-3.44  -5.31  -2.58  -3.69 → -3.69
 2.43   0.50  -0.59   0.92   4.16 → 4.16
-1.92  -2.46   3.26  -2.97  -2.77   2.88   4.36 → 4.36
 1.01  -0.61  -0.02   4.29   1.14   2.12   3.19 → 3.19
-3.87   3.93  -2.95   4.43  -2.41  -2.28 → -2.28
-1.14   4.93  -2.43  -3.19   3.16   2.75 → 2.75
 4.72   4.85  -0.66   3.11 → 3.11
---
[-0.02, 0.05, -0.15, -0.09, -0.03, 0.11, -0.02] out -0.02, -0.02

[-10.49, 10.59, 9.11, 15.33] out 15.33, -10.49

[-0.114, -0.005, 0.017, 0.190, -0.092, -0.045] out -0.045, -0.114

[[0.41, 0.35, -1.20, -1.22, 1.43],
 [0.37, -1.27, 0.79, 1.97, -1.29],
 [1.67, -0.16, -1.21, -1.55, 2.05]] out 1.43, 1.67

[-0.13, 0.12, 0.16, 0.16, 0.06] out 0.06, -0.13

[-1.3, -0.5, 1.2, 0.4] out 0.4, -1.3

[11.95, -1.27, -15.59, 4.46] out 4.46, 11.95

[-1.27, -1.87, -0.77, 1.78, -0.09] out -0.09, -1.27
---
[ 10.672 -11.331 -10.396 -13.073 -19.483 -10.010 -10.944] → -10.944

[ 16.02 -13.00  12.49   0.59  -4.86   1.28   7.18] → 1.28

[ -3.69  -0.27  11.97   9.46   6.65 -17.15   6.13] → 6.13

[-102.4    3.9  -38.0   45.5   95.0] → 3.9

[[-0.76 -1.64  0.06  0.22  0.70]
 [ 0.68  1.58  0.59 -1.50  0.52]
 [-1.32 -0.71  1.09  1.45  0.63]] → 0.52

[-1.6  0.0  1.0  0.4  1.1] → 0.4

[[ 202.64  -51.86  -33.40  -19.32  -97.06]
 [ 227.58  -70.54  -65.40  -30.58 -153.21]
 [ 214.11  -60.98  -47.37  -23.25 -123.71]] → -47.37

[ -62.378  -47.124 -132.898    6.743  125.875] → -47.124

[[ 0.00  0.02  0.03 -0.01  0.02  0.03  0.00]
 [ 0.07  0.15 -0.18  0.01  0.03 -0.02 -0.15]
 [-0.09 -0.17  0.24 -0.01  0.00  0.04  0.18]] → 0.01
---
[-125.6 -155.4   99.0  -51.2  104.1] ⇒ 99.0
[ 1.687 -0.973 -0.061  0.039] ⇒ -0.973
[ 0.163 -0.142 -0.115 -0.124] ⇒ -0.142
[  6.2  13.5 -13.7   7.9  -3.8  15.9] ⇒ 7.9
[-0.15  0.15 -0.03  0.02  0.16] ⇒ -0.03
[-107.42  -17.06  134.94   80.24   48.26] ⇒ 134.94
[ 0.76  0.84 -1.50  1.71  0.23 -1.68] ⇒ 1.71
[ 0.4 -1.8  1.0  0.6 -2.0 -0.8] ⇒ 0.6
---
Q:
 44  237  113  188  251
239  254   46  241  242
A: 254

Q:
709   50  601  882  294  507  462
439  271  175  406  308  616  299
A: 271

Q:
580  300  726  401  769
442  528  618  102  352
A: 528

Q:
-833  -564   358  -274    53   377   690
 397  -259  -403  -227  -186  -164  -959
A: -259

Q:
3  5  5  4  0  7
1  6  5  5  1  9
A: 6

Q:
105  127   65  156   89   88
107   89  104  235   53  122
A: 89
---
[[ 0.44 -1.70 -3.61  0.73 -3.33]
 [-0.47 -2.87 -2.56  1.89 -3.90]
 [-0.30 -2.85 -2.75  1.84 -4.01]] yields -2.85

[[-0.29 -4.61  3.47  4.19 -3.50  0.58 -0.11]
 [ 1.75 -1.66  1.37  3.23 -5.45  1.02 -0.31]
 [ 0.11 -3.49  3.02  4.61 -3.47  1.15  0.12]] yields -3.49

[[-0.65  5.40  3.43 -3.23]
 [-2.89 -3.91 -3.95 -4.66]
 [ 4.97 -0.80  5.02  0.23]] yields -0.80

[[-1.13 -3.71 -0.11 -4.46 -2.59  1.65]
 [-2.38 -0.98  0.84 -3.45 -0.37 -2.32]
 [-4.26  5.12 -1.51  1.50  4.10  1.86]] yields 5.12

[[-0.21 -4.59  0.41  0.56 -1.24  1.41]
 [ 1.67 -4.59 -1.35  0.42  0.01 -1.54]
 [ 0.04 -4.59  0.42 -0.17 -0.50 -1.24]] yields -4.59

[[ 0.98 -1.44  0.41 -2.27  2.31]
 [-4.29  1.52 -0.93  1.15 -0.77]
 [ 1.57  1.97  0.74  0.52 -2.19]] yields 1.97

[[-0.42  0.03  0.40  0.36 -0.03 -0.19]
 [-0.11  0.16  0.56 -0.05 -0.07  0.11]
 [-0.60 -0.13 -1.10 -4.16  2.29 -1.29]] yields -0.13

[[ 0.81 -0.07 -2.21  1.58 -0.63 -0.01]
 [ 0.76  0.76 -1.63 -0.42 -0.14 -0.78]
 [ 0.24  0.32 -0.25  0.70  4.86  0.06]] yields 0.32

[[ 4.84 -0.36  2.34  0.19]
 [-2.67 -0.78 -3.98 -0.67]
 [-3.29  1.06  1.66 -1.62]] yields 1.06

[[ 0.33  5.25  0.33 -0.27  1.70  0.68]
 [-0.58 -2.51  0.35  2.25 -3.32 -0.17]
 [-1.14  3.00  0.34  0.16  1.25 -0.34]] yields 3.00
---
25	25	10	-1	26	12
24	24	23	14	27	23
14	18	-11	-32	24	0
-> 25

83	202	18	49
118	232	73	102
-> 83

9839	8264	4160	4738	6028	1504	2403 -> 9839

245	153	876	650 -> 245

5938	2775	5811	7905	6552	6765	7486
6402	3085	6257	8430	5686	7144	7992
-> 5938

830	218	-582	197	745 -> 830

244	204	146	100	43	112	179
166	83	51	81	130	216	222
-> 244

6	2	4	3	8
3	4	1	8	5
-> 6

19	38	82	46	23 -> 19
